Below are the code and all the weights of a small trained network. Each question names an input and a target symbol and asks about switching units off, where a switched-off unit gives its printed mean instead of its output.

import numpy as np


def w(rows, s, z=0):
    codes = np.array(rows[::2]) - 128.0
    scale = np.full(codes.shape[1], s)
    scale[-1] = z or s
    return codes * scale


def f(y):
    return y / 2 * (1 + np.tanh(0.7978845608 * (y + 0.044715 * y**3)))


def softmax(a):
    e = np.exp(a - a.max(-1, keepdims=True))
    return e / e.sum(-1, keepdims=True)


def log_softmax(a):
    a = a - a.max(-1, keepdims=True)
    return a - np.log(np.exp(a).sum(-1, keepdims=True))


def net(x, mask):
    ids = ['βδεζηθλμξπτφω'.index(c) for c in x.split()]
    T = len(ids)
    res = E[ids] + P[:T]
    r = res
    for j in range(2):
        rows = slice(2 * j, 2 * j + 2)
        q, k, v = (r @ M[0][rows].T for M in (Q, K, V))
        z = softmax(np.where(np.tri(T) > 0, q @ k.T / 2**0.5, -1e9)) @ v
        o = O[0][rows]
        res = res + np.where(mask[j], z, o[:, -1]) @ o[:, :-1]
    y = f(res @ A[0][:, :-1].T + A[0][:, -1])
    res = res + np.where(mask[2:14], y, B[0][:, -1]) @ B[0][:, :-1]
    return log_softmax(res[-1] @ U[:, :-1].T + U[:, -1])


Q, K, V, O, A, B = {}, {}, {}, {}, {}, {}
E = w([
[108,191,64,176],'β',
[138,134,83,205],'δ',
[149,117,98,109],'ε',
[100,157,127,138],'ζ',
[143,138,75,126],'η',
[95,126,146,132],'θ',
[161,103,109,175],'λ',
[97,157,116,72],'μ',
[72,189,139,101],'ξ',
[87,144,151,178],'π',
[124,181,63,76],'τ',
[190,137,1,129],'φ',
[169,135,41,91],'ω',
],0.0062)
P = w([
[101,84,147,102],'0',
[65,197,72,196],'1',
[195,217,154,137],'2',
[85,163,104,208],'3',
[206,240,158,130],'4',
[117,140,98,195],'5',
[202,255,171,129],'6',
[104,122,126,203],'7',
],0.007)
Q[0] = w([
[64,31,31,117],'head 1',
[250,174,103,142],'head 1',
[36,5,64,139],'head 2',
[182,138,151,223],'head 2',
],0.014)
K[0] = w([
[198,173,118,143],'head 1',
[134,49,142,96],'head 1',
[175,250,128,207],'head 2',
[136,31,148,130],'head 2',
],0.023)
V[0] = w([
[191,160,91,152],'head 1',
[112,152,33,167],'head 1',
[118,93,138,252],'head 2',
[177,40,128,104],'head 2',
],0.028)
O[0] = w([
[138,42,106,104,164],'head 1',
[185,104,33,133,255],'head 1',
[189,101,159,252,180],'head 2',
[213,136,197,62,89],'head 2',
],0.018,0.0058)
A[0] = w([
[185,111,97,62,92],'neuron 1',
[175,42,98,106,74],'neuron 2',
[156,163,254,57,83],'neuron 3',
[235,121,120,21,132],'neuron 4',
[101,205,194,167,137],'neuron 5',
[70,166,172,124,181],'neuron 6',
[127,190,97,43,108],'neuron 7',
[216,101,217,180,132],'neuron 8',
[82,126,36,174,58],'neuron 9',
[175,96,100,213,154],'neuron 10',
[123,155,188,138,138],'neuron 11',
[10,96,102,119,253],'neuron 12',
],0.0071,0.0029)
B[0] = w([
[99,92,146,163,145],'neuron 1',
[103,165,155,194,175],'neuron 2',
[199,120,96,8,173],'neuron 3',
[56,78,232,139,171],'neuron 4',
[165,149,193,187,144],'neuron 5',
[126,223,152,148,137],'neuron 6',
[41,145,89,153,165],'neuron 7',
[96,46,118,170,181],'neuron 8',
[187,130,197,74,227],'neuron 9',
[120,128,52,77,254],'neuron 10',
[155,160,176,130,137],'neuron 11',
[151,98,53,204,163],'neuron 12',
],0.015,0.016)
U = w([
[183,147,34,40,231],'β',
[100,73,72,209,167],'δ',
[156,145,138,3,1],'ε',
[127,187,143,156,190],'ζ',
[97,137,145,106,209],'η',
[196,196,165,106,69],'θ',
[192,62,200,115,68],'λ',
[85,225,77,58,56],'μ',
[81,201,101,195,87],'ξ',
[139,157,169,237,100],'π',
[18,147,81,143,22],'τ',
[63,104,157,188,100],'φ',
[64,98,122,59,75],'ω',
],0.0039,0.0025)

Each question gives the input, a string of symbols that net reads in full, and the target symbol t.
The units are the heads (2 rows each of Q, K, V and O) and the neurons (one row each of A and B). Each row of codes is followed by its name. A weight is (code - 128) times the scale printed after its matrix; where a second scale follows, it is the last column's (O, A, B and U).
mask holds one flag per unit, heads first, then neurons. A switched-off unit (its flag False) gives its mean, the last column of its rows in O or B, instead of its output. The means were averaged over made-up inputs and are rounded, as every weight is.
A unit's drop is (log p(t) with every unit on - log p(t) with that unit switched off) / (log p(t) with every unit on - log p(t) with every unit switched off).
The circuit of an input: a set's keep is (log p(t) with only the set's units on - log p(t) with every unit switched off) / (log p(t) with every unit on - log p(t) with every unit switched off). Starting from the 12 units with the biggest drops (on a tie, the unit counted first), units are removed one at a time, each time the one whose removal leaves the highest keep (on an exact tie, the one counted first), for as long as the keep stays at least 0.8.
units of the circuit, in order: the units of the circuit, biggest drop first
unit that matters most: the unit with the biggest drop
k most important neurons: the k neurons with the biggest drops, biggest first
which heads matter: for each layer, one digit per head in row order, 1 if its drop is at least 0.15 and else 0, layers parted by /
input μ μ δ, target μ: which heads matter -> 11
input τ π ε δ μ, target τ: which heads matter -> 01
input δ δ λ ω β ε θ, target δ: most important neuron -> (neuron 8)
input π π π μ ξ, target π: units of the circuit, in order -> (head 1; neuron 5; neuron 10)
input λ λ λ λ, target δ: units of the circuit, in order -> (head 2; neuron 8)
input δ λ π μ τ λ λ, target δ: units of the circuit, in order -> (head 2; neuron 8; neuron 9)
input λ φ ω θ, target β: 2 most important neurons -> (neuron 10; neuron 4)
input φ ξ μ, target φ: 2 most important neurons -> (neuron 4; neuron 10)
input δ φ β μ, target β: units of the circuit, in order -> (neuron 10; head 1)
input μ λ λ, target μ: units of the circuit, in order -> (head 2; head 1; neuron 6)
input τ λ π ε θ λ λ, target τ: which heads matter -> 01
input ε ε π ω τ δ π, target ε: which heads matter -> 11
input β ω ξ β λ ζ, target β: units of the circuit, in order -> (neuron 10; neuron 4; head 1)
input ω ε τ λ λ η θ, target ω: units of the circuit, in order -> (head 2; neuron 4; neuron 7)
input δ ε λ τ δ ξ β, target δ: units of the circuit, in order -> (head 2; neuron 8; neuron 9)
input ζ μ μ β, target β: unit that matters most -> neuron 9
input τ θ ω λ λ, target τ: which heads matter -> 01
input ω λ λ ζ μ ξ λ, target ω: 3 most important neurons -> (neuron 4; neuron 7; neuron 3)
input μ θ μ δ η, target μ: units of the circuit, in order -> (head 2; head 1; neuron 7)
input ξ δ δ δ β λ φ, target ξ: unit that matters most -> head 1
input ω φ δ θ, target β: 2 most important neurons -> (neuron 10; neuron 9)
input δ ζ ξ, target δ: which heads matter -> 01
input ω η φ ζ, target β: 2 most important neurons -> (neuron 4; neuron 9)
input θ λ λ, target θ: 2 most important neurons -> (neuron 3; neuron 5)
input τ η θ, target τ: 2 most important neurons -> (neuron 7; neuron 9)
